[128 = 0]
1: [129 123 111 128 134 141 124 107 129 150 108 157 151 185 139 142 111 184
 118 139 120 116 134  74 147 147 104 128 133 145 109  91 144 124 128 125
 108 106 126  94 122 134 138 138 147 129 135 106 112 108 120 114 129 143
 107 119 141 100 117 138 132 129  98 168 107 147 134 131 143]
2: [141 172 104 117 141 143 107 139 142  88 117 132 123 164 113 154 179 157
 210 138 116 149 134  79 129 129 141  80 127 106 134 154 153  95 119 115
 134  98 145 124 110 123 137 131 143 118 120 142 114  99 145 115 144 133
 115 144 147  83 118 132 145 129 122  80 133 120 142 125 119]
3: [148 101 112 128 172 151 149 246 178 255  61 179  95  88  89 148 127 157
 153  71 118 255 132 203 159 115 102  78 234 139 116 192 143 191 174  35
  16 204 103 176  86 124 179 145 154 112  91  51 156 114 120 164  15  98
 162 132 137  86  44 161 141 125 112 109  97 152 136  81 216]
4: [112 142 117 104 160 103 141 136 108 114  91 143 134 160 129 167 121 172
 101 111 118 167 127  95 155 127  89  92 131 126 164 141 126 154 156 145
 104  90 212 159  95  92 139 145 122 134 118 130 113 139 123 149 128 149
 122 113 130  83 123 109 147 113  89 159 118 124 120 128 138]
5: [121  96 138 172 193 142 134 129 107 151 119 144 179 107 124 132 120 125
  26 145 123  78 108 125 206 110  73 154 170  97  97 102 131 181 147 106
 146 115  12 120 190 132  57 135 116 140 152 109 125 129 138 169 169 131
  89 130 124 161 151 159 116 154 132 206 122 118 115 153 108]  1 4 2
6: [110 113 147 132 157 159 118 176 141 142  94 150 128 148 114 131 149 124
 143 113 137 168 145 115 130 128 138  34 153 119 132 175 137 137 137 116
  92 147 131 129 115 103 137 111 127 135 134 121 118 126 151 101 101 139
 138 145 138 105  92 114 137  96 124  94 126 144 129 134 159]  2 4 1
7: [179 110 119  73 122  87 138 167 121 103 116 191  71 174 118 165  72 156
  85  43  98 123 202 136 132 175 193  74  50 126 127  64 141 161 138  77
  27 134  25 122 149 187 106 114 132 190 111  99 178 172 164  92 116 139
 113 177 164 126 106 123 160 138 146 208 140 120 155 145 136]  1 6 4
8: [151 142 122 126 144 139 154 157 109  78  89 174 107 228 123 156 174 147
 196 119 151 149 146  60 132 116 145  78  68 109 155 119 203 155 131 111
 110 149 103 147 134 105 122 106 125 193 158 171  89  98 199  83 146 161
 100 116 140  39 103 124 134  85 113 136 130 141 167 133 120]  2 6 1
9: [141 118 140 117 130 131 127 103 108 157 113 140 116 117 122 156  87 118
 100  88 116  99 141 104 139 171 176 127 107 102 127 111 123 129 136 112
  92 114  72 125 125 145 113 130 127 125 127  91 160 157 120 165 111 139
 128 142 135 153 146 129 121 157 147 134 137 133 139 100 161]  1 6 7
10: [123 133 121 132 160 154 111 225 140 122 132 121 152 134  90 119 192  97
 199 178 140 211 128 152 127  75 149 106 147 123 155 156 137 142 120 108
 109 173 176 124 142 143 150 111 132 151 129 141  97  80 177 115 120 138
 102 120 157  77  98 113 128 119 115  77 151 120 130 161 145]  6 2 8
11: [101 107 131 136 127 121 117 135 124 201 184 159 105  72 101 142  71  90
  72  99 106  92 160 182 137 181 178  81  56 117 122 102  73  96 106  61
 106 169   5  91 155 183 129 108 118 113 158 119 193 151 116 116  85 132
 153 171 140 214 120 139 150 144 170 120 155 119 119 117 140]  9 7 6
12: [140 127 130 144 172 154 144 139 137 151  83 145 136 139  96 123 124 139
 106 131 151 159 118 123 201 134  89  62 179 115  87 155 148 161 140 108
 102  98 104 123 154 111 146 127 132 146 124 108 118 102 130 141 131 109
 141 137 121 140 146 180 109  85 120 134 120 141 127 132 162]  6 1 4
13: [119 117 111 133  91 139  85 142 184 195 171 107 113  57  94 131 143  79
 120 110 109 135 124 154 125 148 156 111 152 125 118 122  98  65 138 112
 112 163  84 116  80 146 145 128 114 102 106  62 192 152  68 119 102 114
 186 167 140 165 135 117 144 155 124  81 126 121 119  86 165]  9 11 6
14: [124 139 118 132 151 166 152 131 136 111 124 120 109 121 126 128 169 143
 171 150 129 172 133 119 109 129 108 101  99 147 129 161 158 131 107 117
 152 104 172 153 146 145 154 106 117 157 114 138  87 110 137 120 134 123
 117 131 146 116 129 140 142 133 107 103 122 128 132 142 138]  2 6 10
15: [122 111 164 160 176 110 148 108  99 187 102 145 179  83 114 111  60 107
   1 129 135  63  77 131 218 208 107  45 159 107  82 133  96 124 159 118
 118 109   1 102 130 128  82 122 104 117 145  69 153 158  64 171 153 100
 139 167 119 230 158 142 112 150 116 202 165 124 120 120 112]  5 9 12
16: [110 132 125 142 140 124 121 131 140 141 148 125 123 101  97 100 126 136
 140 150 125 134 151 124 149 141 139  50 173 130 130 143 123 143 133 115
 112 146  90 164 123 122 133 104 138 115 126 104 140 106 113 148 144 117
 129 167 142 148 112 143 140 145 120 106 122 139 125 104 184]  6 12 9
17: [119 115 137 136 143 124 128 105 120 167 147 124 163  87 105 106  76  82
  36 137 106  53 119 150 178 140 142  58 141 132 100 101 108 135 138 116
 115 133  34 111 162 129 109 140 138 112 122 109 135 126  86 170 177 122
 127 156 138 192 150 143  98 135 121 155 134 129 142 123 128]  15 9 5
18: [146 130 154 150 135 126 137 126 140 103 148 144 121 113 140 151 117  87
 109 133 138 100 142 135 107 127 126 178 106 145 100 114 108 158 101 109
 130 112  90 130 130 127 105 147 114 113 139 133 154 117 147 143 125 134
 127  98 116 127 132 142 109 126 140 168  96 119 129 137  94]  9 1 14
19: [ 98 125 134 150 148 139 118  56 122 110  81 130 137 186 130 164 144 201
 129 158  96 129 113  71 151 128  74  42 142 143 125 141 177 141 124 162
 183  97 240 123 132  90 167 153  97 160 146  96  66 108 135 145 165 146
 150 119 117 104 114  99 119  74 112 100 145 132  99 117 115]  4 14 1
20: [103 157 107 131 108 178  87  95 134  86 117  81 162 168 139 115 173 141
 169 186 119 127 127 105 142 111 127  50 117 106 125 160 124  83 125 199
 204 111 211 118 135 121 155 141  91 125 151 140 103  92 113 108 157 142
 117 113 112  99 142  92 127  70 126  62 128 133 100 123 100]  19 2 14
21: [127 107 140 128 186 152 114 137 159 141 115 155 129 139 112 112 112 151
  57 138 143 136 140 123 157 150 145  13 134 122 130 156 138 137 157 121
  78 138  68 123 134 135 159 109 129 163 120 108 124 123 110 135 113 163
 116 164 147 120 106 133 109 121 101 138 147 140 139 100 137]  6 16 12
22: [145 142 149 115 152 134 129 120  89 115 109 149 154 146 142 112 139 133
 138 148 135 136 149  93 127 136 144  79 110 126 116 150 149 143 149 128
 130 115 149 121 136 113 109 130 123 131 133 108 114 112 144 119 105 122
  94 140 145 104 121 119 142 125 117 157 126 125 123 134 138]  1 14 6
23: [119 132 134 136 158 117 143 138 136 182 115 164 127 110 110 131  90 147
  60 128 145 153 118 118 153 119 120  77 176 144 122 135 117 161 161  94
 115 143  89 106 140 123 126 103 144 146 103 111 123 114 112 153 121 103
 137 137 127 171 153 154 158 134 135 129 135 134 127 105 132]  12 16 21
24: [112 128 119 156 119 111 105 128 143 174 159 137 133  57 128 122 106 114
  91 119 127 103 146 178 116 153 128 157 134 119 101 108  95  97 128  99
 124 117  52  72 101 132 118 117 139  68 145 110 181 161  97 121  98 105
 128 158 113 173 152 135 116 160 155 122 154 106 128 115 138]  13 9 11
25: [145 146 150 125 144 133 147 167 124 130 105 154 105 128 127 148 116 127
 139 104 137 141 111 128 158 135 137 112 119 133 145 107 141 142 159  98
  69 129  92 138 130 118 148 126  98 126 126 115 131 156 155 121 141 110
 139 152 101 123 104 126 107 120 135 143 128 137 131 105 125]  9 6 22
26: [137 141 112 138 110 118 107 110 155 161 129 120 128 144 142 124 111 135
 101 148 118 102 135 109 133 157 155  92 136 147 138 127 113 110 140 132
 101 139 107 109 117 158 117 120 108 109  98 107 162 160  81 145 136 114
 149 170 105 134 157 121 150 140 155 144 119 139 120 120 139]  9 16 23
27: [146 129 132 143 133 144  91 102 159 138 165  84 148  95 110  76 130 110
 101 147 109  84  90 150 122 107 145  96 141 118 107 132  99  89 137 142
 181 123  78  93 138 134 122 113 104  75 125 125 142 140  62 129 162 103
 132 149 113 179 171 128 125 119 150 107 131 122 137 139 132]  26 24 17
28: [107 137 123 114 109 151  58 190 199 133 203  68 121   3 107  78 139  48
 226 135 115 131 123 216  44 115 188 169 152 105 111 160 123  50  88 111
 129 154 112 137 120 173 140  94 126  83 105 143 173 148 111  84  79  91
 139 170 127 144 129 100 115 137 123  38 149 138 131 102 165]  13 24 27
29: [142 132 154 130 112 113 143 145  73 116 161 160 111  99 137 118 115  53
  97  87 120  78 154 255 104 141 158 223 106 122 112  80  96 128 150  88
  90 137  60 133 145 168  80 119 134 131 155 137 157 149 139  84 113 139
  97 151 148 164 127 151 122 152 143 170 135  99 142 172  97]  18 24 9
30: [127 130 137 145 101 139 121 119  62 120 109 147 141 165 164 145 118 150
 141 113 167 137 125  98 117 143 130 107  81 124 138 104 122 171 155 130
 128 116 110 101 130 121 108 142 115 150 121 103 125 113 154 129 149 159
 115 132 120 106 141 102 155 141 143 149 119 107 156 156 149]  22 1 25
31: [131 119 153 177 143 134 137 107 123 133 130 131 165 141 143 107 139 124
 132 137 130 148 128 121 137 142 112  98 137 120 153 134 124 147 136 152
 128 156 108 124  83 133 126 124 131 156 142 134 141 120 110 160 148 146
 120 149 119 129 152 131 120 129 118 134 113 124 105 130 132]  22 16 26
32: [103 134 105 118  54 105 148  87 191 220  76 132  40 142 138 160  83 182
  99 109  70 138 141  88 163 187 158   1 174 169 116 120 100 151 167 164
 120 165 131 150  66  75 191 177 148  61  84  36 196 220  26 215  76 120
 230 124  59 108 114 100 195 105 126  85 132 144  98  20 242]  26 13 16
33: [115 135 101 113 149 161  83 187 169  52 130 122 122 186  85 135 208 133
 239 184 130 190 133 141  84  80 153  22 108 132 136 216 173 111 114 109
 137 150 176 148 127 134 154 105 101 122 150 145  70  94 155  77 120 123
 112 148 177  89 134 117 124  83 124  33 122 166 117 147 137]  10 2 14
34: [143 133 109 113 120 147 114 147 159 163 116 132  85 138 145 134 111 154
 154 107 126 151 146 130 125 140 116  59 127 135 126 143 137 126 145 140
  87 139 111 139 115 136 169 164 133 102 112 116 173 140 117 136  47 128
 127 139 119 116  94 109 163 108 122 116 139 154 104  77 181]  6 16 25
35: [178 131 167 164 199 154 125 133 143 157 137 103 209  66  85 114 126 120
  74 159 110 162  96 143 191 134  74 120 230 123 116 151 129 144 140 129
 160 118 151 130 168 119 153 134 127 110 145 125 110 104  87 155 146  94
 131 130 134 143 175 163 124 153 104 149 117 138 117 124 130]  12 23 31
36: [144 130 115 122 169 147 118 167 159 174 130 117 127  66  49 130 144 110
 138 144 120 166 141 173 123 126 118  68 201 118 120 171 106 122 165  98
 107 145 135 153 129 126 146 143 143  95 109 111 126 128 135 134  56  81
 146 123 123 125 121 119 137 159 127  93 111 125 121 131 161]  16 6 34
37: [104 145 110 124 119 116  94 134 155 127 116 113  89 163 112 122 175 135
 234 109 101 152 124 113  97 102 105  94 147 146 138 158 129 107 129 158
 191  94 225 155 108  92 167 131 124 107 103 118 101 131 139 121 100 126
 148 120 135  82 109  96 140  95 115  64 139 118  83 125 158]  2 14 20
38: [120 136 110 125 141 165 125 151 149 104 111 137  96 112 138 129 158 138
 184 135 140 161 127 158 129 143 115  64 117 131 123 146 139 152 130 123
  98 146 170 119 135  97 198 118 145 117 121 140 128  99 127 134  68 116
 144 138 142 100 119 110 160 123 121  86 131 142 138 116 145]  6 14 34
39: [128  97 150  91  83  94 130 111 125 103 121 191  66 196 173 177  91 162
  52  42 134  92 173  87 115 185 197  24  45 133 156  81 124 137 137 136
  50 127  55 110 117 161 129 124 114 169 133 119 181 178 119 124 155 168
 118 157 150 126 113 132 151 113 181 165 115 160 121 106 159]  7 9 26
40: [128 123 135 143 156 116 119 126 124 133 162 125 183  89 113  82 119  86
  75 146 126  93 103 179 119  97 117 225 138  96  97 128 120 132 125 100
 151 121  88 111 165 132  80 118 135 161 136 108 123 106 126 151 132 112
  78 122 114 191 138 159 111 149 118 144 107 114 137 210  93]  18 5 29
41: [137 102 156 136 166 121 211 154  74 125  97 216 163 187 100 163  50 193
  13 114 149 146 132  79 219 176 114  12 112 109 125 134 154 213 152 104
  45 106  29 125 142 124 113 122 141 158 130  95  98 134 116 156 206 148
 119 158 160 152  98 156 148 118 138 232 123 150 157 102 111]  21 23 12
42: [139 147 153 119 143 135  93 101 167  76 110  83 149 167 123  88 140 128
 162 128 145 150 126 122 149 117 152  61 117 128 132 129 173 117 142 162
 177 119 142 142  94 130 166 133 128 122 149 138 119  79 131 119 123 124
 120 135 149 121 140  98 139  88 134  85 139 144 117  93 151]  2 20 22
43: [131 106 150  94 111 124 134 141 160 119 149 188  76 135 137 139  82 111
  86  75 111 118 149  99 137 158 173  45  94 144 131  98 119 118 136 117
  58 137  62 110 130 149 127 127 130 159 152  80 178 169 121 120 122 132
 131 128 159 107 106 135 140 143 148 123 131 156 157 104 151]  9 39 25
44: [110 130 135 148 133 137 101  29 141 105 157  55 175  90 132  98 163 124
 124 179 131  77  63 104 145 134 116 165 135 117 119 132 139  59 114 192
 214 101 169 112 143 112 127 128 129 121 130 166  94 126  75 126 159 131
 120 105  85 160 153 117 107 137 132  99 133  93 109 144 146]  27 20 31
45: [100 132 128 143 129 124 104  89 122  97 139  72 197 140 125  94 107  95
  86 168 127  69  77  80 165 169 149  49 115 110 110 133 131 110 113 152
 169 105 107 101 166 146  97 140 113 151 152 143 114 110  94 105 169 118
 121 172 134 175 189 113  86 113 131 131 137 124 124 133 126]  27 17 44
46: [101 147 100 107  96 161 131 113 169 120 114 105 129  98 122 135 165 113
 195 150 136 150 119 127 101 111 149  44 170 109 138 157 128 112 109 156
 149 135 217 130  95 129 158 133 154  89 140 139 134 112 130 101 101 135
 140 117 128 104 111 124 139 100 118  55 118 143 120 108 156]  38 37 2
47: [155 107 140 117 139 125 131 142 142 158 133 184  86 167 128 137  73 159
 109  90 117 120 128  99 137 156 113 131 106 112 147 114 110 159 143  84
  64 135  77 139 125 142 120 147 121 120 121  80 161 145 164 124 124 108
 122 165 116 143 122 147 154 108 123 150 120 126 164 120 141]  25 9 43
48: [157 142 139 138 123 155 156 123 110  79  78 174 108 247 128 181 172 196
 176 115 124 202 158  51 132 121 115  66 118 133 135 144 192 205 150 126
 119 118 223 161 115  93 150 166 113 160 151 129  76 105 163  94 129 178
 162 115 126  55  67 110 151  75  95 136 123 156 139 117 128]  8 4 19
49: [148 115 169 111 139  88 129 150 136 180 124 166  92 121 106 110  47 110
  38  93 122 119 148 112 153 156 142  92 123 124 115  97 110 161 147  86
  63 126  44 149 121 146 110 121 136 133 132  83 153 146 126 134 132 118
 105 153 153 173 124 156 141 163 111 157 107 137 143 133 153]  47 9 43
50: [147 103 140 106 141 132 148 185  84 170 127 218 100 151 116 130 124 136
 118  91 128 100 154 141 107 124 154 172 110 131 125  95 149 160 122  82
  41 128  71 115 142 159 107 132 125 150 117 131 131 139 174 146 172 123
  89 109 158 122  90 153 123 146 149 196 120 110 154 166 110]  47 25 18
51: [142 129 102  95  87  92 155 119  92  63 116 157  98 239 160 172 121 162
 155 109 138 119 157  69  89 104 140 129  16 155 144 115 149  99 135 161
  98 127 158 126 107 127 126 139 122 138 157 130 148 120 189 102 138 153
 127 129 158  81 125  82 157 108 130 139 148 142 131 136 136]  30 8 22
52: [120 122 138 115 157 116 156 123 134 191 108 166 117 101 119 131 105 121
  83 135 129 130 146 167 122 140 101 115 159 140 121 129 111 176 144 135
  67 133  64 148 132 138 127 120 124 124 110 123 156 169 156 135 124 129
 145 116 125 126 138 150 152 131 144 172 114 100 141 136 105]  23 25 47
53: [114 139 121 101 131 165 112 175 125  67 102 125  88 184 106 134 163 117
 231 134 137 181 129 106 125 104 153   2  80 138 179 172 166 104 133 146
 133 161 202 113 100 132 188 120 120 112 149 137 142 103 138  84 123 139
 145 153 134  34 110  90 138  89 134  55 120 161 160  96 123]  33 2 38
54: [102 111 136 136 138 128 133 124 153 126 104 164 133 185 132 130 145 173
 116 129 139 153 130 103 120 159 136  20  99 117 141 127 113 163 142 137
  91 120 136 122 108  92 152 143 114 126 122 117 140 121 143 122 124 127
 139 145 122 128 120 121 138 129 138 140 113 138 155 102 121]  6 22 21
55: [127 155 126 143 136 121  91 155 139 133 183  99 161  81  91  76 149  77
 160 164 141 122 129 159 144  98 141 212 149 102  94 143 124  48  86 154
 182 117 102 134 169 124  94  78 130 110 135 150  73 129 155 121 131  93
  80 154 136 144 152 128  99 125 135 105 124 120 125 148 118]  40 27 44
56: [142 125 152 117 153 128 137 213 146 150 169 138 134  68  96 132 119  67
 135 110 131  81 130 205 110 124 179 156 118 118  94 135 100 103 105  43
  98 177  23  80 138 180 104 107 146 139 152 107 163 158 129  92 109 119
  70 195 175 150 129 141 135 176 160 115 156 152 179 137 107]  29 24 11
57: [106 110 107 120 142 100 129 200 129 181 160 134 106  26  90 137  99  62
  92  96 119 115 156 192 122 147 171  81 137 114  91 130  75 144 115  47
  49 151   1 131 112 189 126  98 143 161 120  84 193 132  97 146  82 111
 123 169 159 182 116 173 131 170 152 121 163 134 166 131 139]  56 11 49
58: [103 131 136 133 175 134 104 166 158 129 128 181 129 139 101 137 129 116
 118 131 118 165 130 106 146 133 151   1 132 102 122 141 191 153 131  98
 108 167  84 150 126 151 142  89 123 158 140 107 120 117 112 126 104 127
 115 175 189 102 115 152 124 105 119  96 118 146 132 105 147]  21 6 16
59: [129 127  94 141 164 120 176 138  91  91  52 148 141 186 151 161 176 169
 151 150 157 212 124  87 169 116  94  68 150 145 141 162 189 192 145 147
 129 111 187 148 130  87 160 149 123 136 139 110  57  94 126 151 132 133
 145 116 136  54  84 142 126  76 105 125 123 145 112 139 115]  48 4 19
60: [150 120 154 133 134 134 143 142 115 138 130 138 151 123 127 114 128 134
 133 135 140 147 150 110 130 107 116 172 126 119 130 138 132 135 118 132
 122 129 132 110 137 128 103 152 118 137 127 142 119 127 120 117 138 146
 134  98 113 134 139 167 114 140 125 151 132  98 137 156 119]  18 31 22
61: [135 128 128 117 159 100 150 146 128 146 121 151 110 137 125 111 100  93
  88  92 150 129 142 142 153 152 165  95  80 131 115 109 135 121 127  76
  58 145  18 132 142 154 123 108 122 144 127 115 148 150 126 114 125  96
 121 183 157 166 135 159 106 138 133 142 161 147 143 118 136]  49 9 25
62: [115 133 100 134 132 146  94 133 113 102 117 115  96 158  94 126 175 129
 193 136 115 151 125  99  52  87 159  68  97 120 161 157 162 130 139 124
 114 131 158 147 118 148 152 161 119 125 130 121 110 120 153  98 121 120
 122 158 163  93 145  90 147 113 116  84 136 117 146 110 142]  2 14 53
